Here is a tiny trained network, its code and every weight. The questions are about switching its units off for an input and a target symbol, where a switched-off unit gives its printed mean instead of its output.

import numpy as np


def w(rows, s, z=0):
    codes = np.array(rows[::2]) - 128.0
    scale = np.full(codes.shape[1], s)
    scale[-1] = z or s
    return codes * scale


def f(y):
    return y / 2 * (1 + np.tanh(0.7978845608 * (y + 0.044715 * y**3)))


def softmax(a):
    e = np.exp(a - a.max(-1, keepdims=True))
    return e / e.sum(-1, keepdims=True)


def log_softmax(a):
    a = a - a.max(-1, keepdims=True)
    return a - np.log(np.exp(a).sum(-1, keepdims=True))


def net(x, mask):
    ids = ['ΔΛΣΨΩαβγημξτφ'.index(c) for c in x.split()]
    T = len(ids)
    res = E[ids] + P[:T]
    r = res
    for j in range(2):
        rows = slice(4 * j, 4 * j + 4)
        q, k, v = (r @ M[0][rows].T for M in (Q, K, V))
        z = softmax(np.where(np.tri(T) > 0, q @ k.T / 4**0.5, -1e9)) @ v
        o = O[0][rows]
        res = res + np.where(mask[j], z, o[:, -1]) @ o[:, :-1]
    y = f(res @ A[0][:, :-1].T + A[0][:, -1])
    res = res + np.where(mask[2:14], y, B[0][:, -1]) @ B[0][:, :-1]
    return log_softmax(res[-1] @ U[:, :-1].T + U[:, -1])


Q, K, V, O, A, B = {}, {}, {}, {}, {}, {}
E = w([
[20,135,168,172],'Δ',
[187,96,90,143],'Λ',
[111,88,48,140],'Σ',
[162,132,133,161],'Ψ',
[149,127,112,155],'Ω',
[105,110,148,142],'α',
[64,90,88,149],'β',
[185,144,218,212],'γ',
[137,18,169,77],'η',
[135,143,165,163],'μ',
[157,53,23,156],'ξ',
[181,180,43,253],'τ',
[192,96,85,141],'φ',
],0.013)
P = w([
[102,193,157,53],'0',
[108,121,127,122],'1',
[132,70,152,164],'2',
[123,38,132,198],'3',
[162,2,176,222],'4',
[141,2,116,251],'5',
],0.0078)
Q[0] = w([
[43,221,143,30],'h1',
[163,108,102,111],'h1',
[102,148,11,154],'h1',
[199,166,140,68],'h1',
[186,205,140,62],'h2',
[90,100,81,180],'h2',
[107,114,147,136],'h2',
[183,116,162,187],'h2',
],0.012)
K[0] = w([
[175,255,65,1],'h1',
[148,139,170,220],'h1',
[200,147,231,128],'h1',
[82,229,70,176],'h1',
[45,188,107,40],'h2',
[192,120,133,171],'h2',
[197,86,108,116],'h2',
[76,40,59,194],'h2',
],0.009)
V[0] = w([
[116,99,241,117],'h1',
[235,104,117,81],'h1',
[196,210,153,202],'h1',
[103,53,114,76],'h1',
[18,175,8,149],'h2',
[139,14,2,127],'h2',
[152,106,167,47],'h2',
[11,37,122,18],'h2',
],0.0095)
O[0] = w([
[195,104,131,166,252],'h1',
[200,251,160,74,66],'h1',
[95,134,211,142,64],'h1',
[183,158,35,121,189],'h1',
[52,50,96,107,60],'h2',
[54,204,82,89,237],'h2',
[170,175,121,175,67],'h2',
[67,162,64,202,83],'h2',
],0.011,0.0041)
A[0] = w([
[124,166,76,169,58],'n1',
[97,254,151,75,96],'n2',
[129,159,146,93,207],'n3',
[179,132,52,48,97],'n4',
[155,96,131,97,106],'n5',
[87,185,132,57,60],'n6',
[121,147,182,200,2],'n7',
[65,83,182,149,145],'n8',
[128,58,180,8,97],'n9',
[187,111,119,174,93],'n10',
[117,115,164,225,97],'n11',
[175,145,145,52,123],'n12',
],0.0086,0.0087)
B[0] = w([
[151,19,148,118,166],'n1',
[89,183,223,186,148],'n2',
[163,202,156,94,175],'n3',
[83,180,171,144,205],'n4',
[175,147,82,164,137],'n5',
[67,66,177,142,131],'n6',
[79,117,48,85,140],'n7',
[113,186,200,45,253],'n8',
[181,73,2,138,184],'n9',
[56,46,84,172,183],'n10',
[57,162,118,159,215],'n11',
[192,134,90,82,157],'n12',
],0.0059,0.0068)
U = w([
[44,154,169,141,95],'Δ',
[139,179,147,101,164],'Λ',
[97,101,64,127,27],'Σ',
[210,77,175,151,48],'Ψ',
[149,116,133,124,118],'Ω',
[139,106,114,172,72],'α',
[115,2,79,209,54],'β',
[174,93,187,185,253],'γ',
[200,153,25,206,173],'η',
[139,126,143,130,169],'μ',
[78,166,86,86,180],'ξ',
[162,54,106,5,94],'τ',
[142,177,146,106,198],'φ',
],0.007,0.0034)

Each question gives the input, a string of symbols that net reads in full, and the target symbol t.
The units are the heads (4 rows each of Q, K, V and O) and the neurons (one row each of A and B). Each row of codes is followed by its name. A weight is (code - 128) times the scale printed after its matrix; where a second scale follows, it is the last column's (O, A, B and U).
mask holds one flag per unit, heads first, then neurons. A switched-off unit (its flag False) gives its mean, the last column of its rows in O or B, instead of its output. The means were averaged over made-up inputs and are rounded, as every weight is.
A unit's drop is (log p(t) with every unit on - log p(t) with that unit switched off) / (log p(t) with every unit on - log p(t) with every unit switched off).
The circuit of an input: a set's keep is (log p(t) with only the set's units on - log p(t) with every unit switched off) / (log p(t) with every unit on - log p(t) with every unit switched off). Starting from the 12 units with the biggest drops (on a tie, the unit counted first), units are removed one at a time, each time the one whose removal leaves the highest keep (on an exact tie, the one counted first), for as long as the keep stays at least 0.8.
circuit, biggest first: the units of the circuit, biggest drop first
k most important neurons: the k neurons with the biggest drops, biggest first
which heads matter: for each layer, one digit per head in row order, 1 if its drop is at least 0.15 and else 0, layers parted by /
drop of u: that unit's drop, to one decimal
input φ γ Δ η Λ, target η: which heads matter -> 11
input γ ξ γ, target Δ: circuit, biggest first -> [h2, h1, n2]
input η Ψ η, target η: which heads matter -> 11
input μ η η ξ Σ, target ξ: which heads matter -> 01
input Λ η γ, target η: which heads matter -> 11
input τ η γ Δ τ Ω, target τ: which heads matter -> 01
input η μ η φ, target η: which heads matter -> 10
input η ξ η Δ, target η: which heads matter -> 10
input γ ξ Δ Δ φ, target β: circuit, biggest first -> [h1]
input Δ Δ φ τ Σ Δ, target τ: circuit, biggest first -> [h2, n9]
input Δ Λ η μ, target η: circuit, biggest first -> [h1, h2]
input Δ Λ Δ τ Σ Λ, target τ: which heads matter -> 01
input Δ γ β, target γ: which heads matter -> 11
input Λ η Δ τ γ, target τ: which heads matter -> 01
input Δ α Δ Δ, target β: circuit, biggest first -> [h1]
input φ τ φ, target τ: 3 most important neurons -> [n9, n12, n11]
input η Σ Δ Ω ξ Δ, target Δ: which heads matter -> 01
input τ η Σ Δ τ, target τ: which heads matter -> 01
input α Δ Δ μ, target β: which heads matter -> 11
input γ Σ η β, target η: circuit, biggest first -> [h1]
input φ η Σ, target η: which heads matter -> 10
input Δ Δ η, target β: circuit, biggest first -> [h1, n8]
input μ γ Δ Δ α, target β: 2 most important neurons -> [n10, n3]
input μ Δ β, target β: 2 most important neurons -> [n3, n4]
input τ Δ η Ψ, target η: drop of n8 -> 0.2
input Σ Δ Δ γ γ γ, target Ψ: drop of n5 -> 0.0
input Δ ξ ξ Ω Σ Δ, target ξ: drop of h1 -> 0.1
